Below is a small trained network, with its code and all its weights. Each question gives an input and a class and asks what happens when units are switched off, that is, made to give their printed mean instead of their output.

import numpy as np


def w(rows, s, z=0):
    codes = np.array(rows[::2]) - 128.0
    scale = np.full(codes.shape[1], s)
    scale[-1] = z or s
    return codes * scale


def f(y):
    return np.maximum(y, 0)


def log_softmax(a):
    a = a - a.max(-1, keepdims=True)
    return a - np.log(np.exp(a).sum(-1, keepdims=True))


def net(x, mask):
    res = np.array(x, float).reshape(1, 7) / 4 @ E
    y = f(res @ A[0][:, :-1].T + A[0][:, -1])
    res = res + np.where(mask, y, B[0][:, -1]) @ B[0][:, :-1]
    return log_softmax(res[-1] @ U[:, :-1].T + U[:, -1])


A, B = {}, {}
E = w([
[119,133,120,113,130,127],'x0',
[158,99,131,130,119,108],'x1',
[189,114,28,180,152,165],'x2',
[115,145,127,126,135,141],'x3',
[134,149,160,163,140,147],'x4',
[64,58,135,169,225,80],'x5',
[137,247,109,155,141,19],'x6',
],0.011)
A[0] = w([
[112,128,16,89,158,146,82],'n0',
[145,46,142,88,154,163,102],'n1',
[134,140,116,90,185,218,135],'n2',
[88,92,124,131,115,152,108],'n3',
[110,159,174,72,191,133,255],'n4',
[51,95,91,200,181,103,99],'n5',
[151,202,102,137,150,50,37],'n6',
[117,157,88,140,122,87,96],'n7',
[153,171,87,165,131,92,122],'n8',
[133,36,142,129,144,221,64],'n9',
[185,141,61,169,181,177,126],'n10',
[80,97,153,128,244,137,182],'n11',
[100,119,88,127,158,126,177],'n12',
[102,133,204,170,108,122,148],'n13',
[148,129,34,214,202,163,159],'n14',
[157,184,118,155,80,189,198],'n15',
[105,195,110,129,176,52,53],'n16',
[118,83,147,169,202,73,126],'n17',
],0.011,0.004)
B[0] = w([
[118,102,144,72,120,114,185],'n0',
[134,106,135,191,136,247,219],'n1',
[103,137,186,208,181,102,186],'n2',
[101,92,133,122,171,125,174],'n3',
[144,74,171,149,83,40,211],'n4',
[165,162,66,104,77,190,225],'n5',
[145,122,150,149,197,193,232],'n6',
[111,108,144,205,154,192,181],'n7',
[96,84,115,162,197,163,208],'n8',
[125,123,122,103,194,189,250],'n9',
[98,71,193,26,110,26,222],'n10',
[135,185,89,86,54,122,243],'n11',
[171,119,100,176,59,96,176],'n12',
[68,87,172,95,134,94,191],'n13',
[117,118,202,90,98,52,254],'n14',
[161,147,104,151,44,156,227],'n15',
[145,102,132,155,182,148,225],'n16',
[254,133,104,105,58,217,226],'n17',
],0.007,0.0098)
U = w([
[190,205,73,108,2,197,122],'0',
[118,98,122,178,219,199,17],'1',
[111,86,170,80,74,82,101],'2',
[135,98,115,171,48,143,254],'3',
],0.0085,0.0035)

Each question gives the input, the list of numbers given to net, and the class t.
The units are the neurons (one row each of A and B). Each row of codes is followed by its name. A weight is (code - 128) times the scale printed after its matrix; where a second scale follows, it is the last column's (A, B and U).
mask holds one flag per neuron, in row order. A switched-off neuron (its flag False) gives its mean, the last column of its row in B, instead of its output. The means were averaged over made-up inputs and are rounded, as every weight is.
A unit's drop is (log p(t) with every unit on - log p(t) with that unit switched off) / (log p(t) with every unit on - log p(t) with every unit switched off).
The circuit of an input: a set's keep is (log p(t) with only the set's units on - log p(t) with every unit switched off) / (log p(t) with every unit on - log p(t) with every unit switched off). Starting from the 12 units with the biggest drops (on a tie, the unit counted first), units are removed one at a time, each time the one whose removal leaves the highest keep (on an exact tie, the one counted first), for as long as the keep stays at least 0.8.
units of the circuit, in order: the units of the circuit, biggest drop first
unit that matters most: the unit with the biggest drop
top k neurons: the k neurons with the biggest drops, biggest first
drop when u is switched off: that unit's drop, to one decimal
input [5,8,5,-3,6,4,1], class 2: top 3 neurons -> [n14 n10 n15]
input [4,0,-1,4,5,6,5], class 0: units of the circuit, in order -> [n17 n5]
input [-6,-8,-7,-6,0,8,-6], class 0: units of the circuit, in order -> [n11 n17]
input [-2,-4,-1,5,3,2,0], class 0: unit that matters most -> n10
input [4,4,1,-5,-5,6,-5], class 0: top 3 neurons -> [n11 n17 n5]
input [-3,-2,7,-4,-2,-2,0], class 2: units of the circuit, in order -> [n10 n14]
input [2,-5,1,4,3,-1,3], class 1: units of the circuit, in order -> [n11 n17]
input [0,-7,2,6,4,6,1], class 0: units of the circuit, in order -> [n5 n11]
input [1,0,-4,0,0,7,-5], class 0: units of the circuit, in order -> [n11 n17]
input [6,-7,6,-1,5,5,-5], class 2: top 2 neurons -> [n14 n10]
input [4,-7,4,-3,-2,7,4], class 0: top 2 neurons -> [n5 n17]
input [0,-2,5,-1,1,-4,-6], class 1: top 3 neurons -> [n9 n2 n11]
input [5,-3,8,7,6,8,3], class 0: top 3 neurons -> [n5 n17 n11]
input [-2,-2,-4,-3,3,4,-4], class 0: unit that matters most -> n11
input [-3,6,-8,7,-5,6,-8], class 1: top 2 neurons -> [n1 n9]
input [1,-4,7,-4,-3,-2,-7], class 1: top 3 neurons -> [n9 n1 n2]
input [-5,5,-7,-4,-5,7,-1], class 0: top 2 neurons -> [n17 n11]
input [0,4,2,-8,2,8,8], class 0: top 2 neurons -> [n17 n5]
input [8,0,-6,5,0,-4,-8], class 1: top 2 neurons -> [n9 n1]
input [-2,-4,6,-8,5,3,3], class 2: units of the circuit, in order -> [n14]
input [-5,-7,8,-1,2,-4,6], class 2: top 2 neurons -> [n10 n14]
input [-7,-6,7,-7,7,3,-2], class 2: drop when n10 is switched off -> 0.5
input [-6,2,4,0,7,-5,5], class 3: drop when n15 is switched off -> 0.2
input [-5,2,0,3,-8,-7,-8], class 1: drop when n11 is switched off -> 0.2
